The rows lie along a hidden order. The number after each row says roughly how far along it the row is, from 0 to 12. A new part has a new order.
In the rows, 100 means zero.
[112 100  99 105  86  98  83 109 122 104  96  95  98 117  90 106  99  99
  92  97  98] | 1
[112  93  91 102  77  98  88 109 103  66 105 101  92 113  99 104  92  94
  98  98  98] | 8
[111 113 105  99  89 108  96 107 113 161  93 101 108 105 105 110 106  90
  92  99 101] | 12
[113  96  90 103  76  97  86 109 104  54 101 101  91 122  97 105  91  95
  98  97  97] | 6
[108  94  94 100  86  99  92 109  98  60 102 103  92 114  99 105  95  94
 100  98  98] | 4
[113 102 101 103  84 100  85 108 126 107  96  95  99 120  89 107 100  99
  92  97  98] | 2
[117 110 104 104  78 107  89 108 121 165  90  98 107 116 101 111 105  90
  91  97 100] | 10
[102 107 103  98  94 103  94 108 112 108  99  99 100 110  97 105 103  99
  98  99 100] | 2
[102 108 104  95  95 106  98 108 109 107 101 101 101 107 100 102 104  98
 100 100 100] | 3
[119  90  93 106  77  95  82 109 114  66  98  97  91 125  90 109  94  95
  92  96  96] | 3
[113 109 104  99  82  99  87 108 125 112 100  96  99 123  87 111 100  95
  99  97  98] | 7
[111  93  94 100  85  98  89 109 102  62 101 102  92 117  97 106  96  95
  98  98  97] | 4
[111 108 103  99  86 103  87 108 125 108  98  97 100 119  91 108 103  98
  95  98  99] | 4
[116 108 103 102  78 104  86 108 124 140  93  97 104 120  96 109 103  94
  92  97  99] | 7
[101 104 101  98  96 102  99 107 106 105 100 100 100 106  99 103 102 100
 100  99 100] | 1
[108 112 105  99  84 107  95 107 113 154  95 101 107 110 105 107 106  93
  97  99 101] | 8
[111 109 103 102  79 104  87 108 124 140  94  97 103 120  96 109 103  95
  93  97  99] | 7
[109 108 100 101  88 105  80 108 135 109  95 102 100 110  90 112  98  98
  95  98  99] | 8
[101  97  97  95  95 101 101 108  91  68 104 106  96 104 105 104  99  95
 104 100  99] | 3
[106 110 101  99  91 106  86 108 127 108  96 103 101 108  93 110 100  98
  96  99 100] | 7
[108  96  97 102  90  98  92 108 106  82 100 100  95 111  96 104  97  98
  97  98  98] | 1
[109  99 100 104  90  99  88 108 115 104  97  96  98 112  92 104  99 100
  94  98  98] | 0
[110 100 100 104  88  99  88 108 117 102  97  97  98 114  92 105  98 100
  93  97  98] | 0
[112 109 103 100  84 104  87 108 123 120  96  97 101 120  93 109 103  97
  94  98  99] | 5
[110 115 105  98  93 109  98 106 109 156  93 102 108 103 106 111 107  90
  94  99 102] | 12
[107  95  92 100  83  99  91 110  97  56 102 103  92 117 100 104  94  94
 101  99  97] | 5
[104 110 104  96  92 105  93 107 116 111 100 100 101 113  97 106 104  98
  98  99 100] | 4
[109  94  95 100  89  99  92 109 102  64 101 102  93 115  98 106  97  95
  99  98  97] | 3
[123 105 102 106  73  97  76 109 140 112  94  91  98 137  80 112  98  96
  90  95  96] | 6
[100  98  95  94  91 101 100 108  88  59 105 107  94 107 106 103  97  94
 105 100  99] | 5
[ 96 111 104  92 105 107 103 107 102 109 102 104 103 102 104 103 105  98
 103 101 101] | 3
[107 111 106  95  90 102  93 108 116 114 101  99 101 115  93 109 102  96
 102  99  99] | 6
[106 110 104  96  90 104  91 108 118 110  99  99 101 115  94 108 103  98
  98  99  99] | 5
[103 112 101  97  96 108  88 107 125 111  97 106 102 104  95 113 100  98
  99 100 100] | 8
[105  96  92  99  83 100  92 109  94  54 103 104  92 112 102 103  93  95
 102  99  98] | 6
[108  99  99 104  92  98  91 108 114 103  97  97  99 111  93 103  98 100
  95  98  99] | 0
[118  90  92 106  74  96  83 110 115  60  99  98  90 127  91 109  93  94
  93  96  96] | 4
[111 112 104 101  80 107  94 107 115 159  93 101 108 112 105 107 106  92
  96  98 101] | 9
[111 108 101 101  87 104  82 108 136 113  95 100 100 116  89 112  99  98
  94  98  99] | 7
[113  93  91 103  75  97  84 110 104  52  99 101  91 122  96 106  92  94
  97  97  96] | 6
[112 110 105  99  83  99  89 110 124 111 100  96 100 121  88 112  99  94
 100  97  98] | 7
[106  96  94  98  88 100  95 108  95  58 103 104  93 112 102 104  97  94
 102  99  98] | 4
[106 109 101  99  89 108  85 108 130 114  96 103 101 110  92 111 100  98
  96  99 100] | 7
[110 113 105  98  85 109  98 106 109 164  94 103 110 107 109 107 107  91
  97  99 102] | 10
[115  91  90 104  72  97  84 109 108  61 104  99  91 118  96 106  91  94
  97  97  97] | 8
[113 111 105 102  77 106  90 107 118 161  93  99 107 114 103 108 105  92
  94  98 100] | 9
[112 107 100 103  85 105  79 108 139 110  94 100 100 116  87 113  99  99
  93  98  98] | 7
[106  96  93  98  87 100  94 109  94  60 103 104  93 112 102 104  96  94
 102  99  98] | 5
[116 110 104 103  75 106  90 106 118 167  91  99 108 118 103 109 105  91
  92  98 100] | 9
[101  97  96  96  95 101  99 108  91  66 104 106  95 105 104 104  99  96
 104 100  99] | 3
[110  92  92 100  78 100  90 107 102  74 110 101  95 104 102 104  93  93
 100  99  99] | 9
[111 104 101 100  87 102  88 108 122 105  97  97 100 118  92 107 102  99
  94  98  99] | 2
[106 106 102  99  91 102  92 107 114 108  99  98 100 110  96 105 102  98
  96  99  99] | 2
[112  93  93 101  82  97  87 109 105  56 101 101  91 119  96 107  95  94
  97  97  97] | 4
[107 111  99  99  93 107  82 107 136 111  95 106 103 105  91 115  98  99
  97  99 100] | 9
[109 114 106  98  92 109  98 106 109 160  93 102 109 105 107 111 107  90
  93  99 101] | 12
[108 108 100 101  86 104  80 108 135 111  95  99 100 117  88 111  99  99
  93  98  98] | 6
[110 110 105  99  84 100  89 108 124 112 100  97 100 122  89 110 100  94
  99  98  98] | 6
[109 109 101 100  89 105  83 107 131 108  96 102 101 113  90 111  99  98
  95  98  99] | 7
[105  94  96  98  91 100  96 109  99  72 102 103  94 110 100 104  98  96
 100  99  98] | 2
[106 110 103  97  92 106  90 108 121 104  98 101 101 112  95 108 103  99
  97  99  99] | 5
[ 92 107 103  94 107 104 109 107  92 102 103 105 102  93 107  99 104  99
 106 101 102] | 0
[106  96  92  99  82  99  93 109  96  51 102 103  92 113 102 103  94  95
 102  99  97] | 6
[114 108 103 100  82 104  86 108 124 120  96  97 102 121  92 108 102  97
  93  98  99] | 5
[114 111 106 101  90 106  92 107 118 161  91  99 107 110 101 112 105  90
  90  98 101] | 12
[100 113 106  93  94 108 101 107 105 124 100 103 105 105 105 105 107  96
 102 100 101] | 5
[115 108 103 101  80  99  84 109 130 114  98  95  99 126  86 111 100  96
  95  97  98] | 6
[109 112 105  98  87 100  90 108 120 115 102  98 101 118  90 110 100  95
 102  98  99] | 7
[112 108 101 101  85 104  81 108 133 111  95  99 100 118  88 111 100  98
  92  98  98] | 6
[106  97  92  98  82 100  92 109  94  60 103 104  93 114 102 103  93  95
 102  99  98] | 6
[112  94  93 101  83  98  89 109 104  60 101 101  92 119  95 107  96  95
  97  98  97] | 4
[108  95  95  99  87  99  93 109 101  64 102 102  93 113  98 105  97  95
  99  99  98] | 3
[100  99  97  94  97 102 104 108  87  67 105 106  96 102 106 103 100  95
 105 100  99] | 3
[109 108 103  98  88 104  89 108 121 108  98  98 100 117  94 107 104  98
  96  98  99] | 4
[117 108 104 102  79  96  82 109 131 116  99  94  98 127  83 113  98  94
  98  96  97] | 7
[102 112 103  96  95 107  92 107 121 109  99 104 102 106  97 109 102  98
  99 100 100] | 6
[113 111 105 102  79 107  93 106 115 166  92 100 109 109 105 108 106  91
  95  98 101] | 10
[108 107 102  99  90 104  90 107 118 108  98  98 100 113  94 106 103  99
  97  98  99] | 3
[115 112 104 102  87 107  92 107 116 159  91  99 108 111 102 113 105  90
  90  98 101] | 12
[116  91  92 104  77  96  84 109 109  59 100  99  90 124  93 108  93  94
  95  97  96] | 4
[102 102 101  99  96 101  99 108 106 105 100 100 100 105  97 102 101  99
  99  99 100] | 0
[109 106 102 100  90 102  89 108 120 108  98  97  99 117  93 106 102  98
  95  98  99] | 3
[108  98  99 105  92  98  90 108 113 104  97  96  98 111  93 104  98 100
  94  98  98] | 0
[ 86 118 106  85 112 112 110 105  95 112 105 111 106  87 112 103 108  98
 111 103 103] | 6
[107 109 103  97  91 104  90 107 119 107  98  99 101 116  95 107 104  98
  96  99  99] | 4
[108 114 106  97  92 109 100 106 107 159  94 103 110 102 109 109 107  90
  97 100 102] | 11
[110 111 105  98  87 100  90 109 123 113 101  98 101 117  90 110 100  95
 100  98  99] | 7
[109 110 104  98  88 104  89 108 120 108  99  98 100 117  93 107 103  98
  96  98  99] | 5
[107  95  92 100  81  99  90 109  98  56 102 103  92 115 100 104  93  95
 101  98  97] | 6
[108  95  91 100  79  98  89 109  99  57 103 102  92 114 100 104  92  94
 101  98  97] | 6
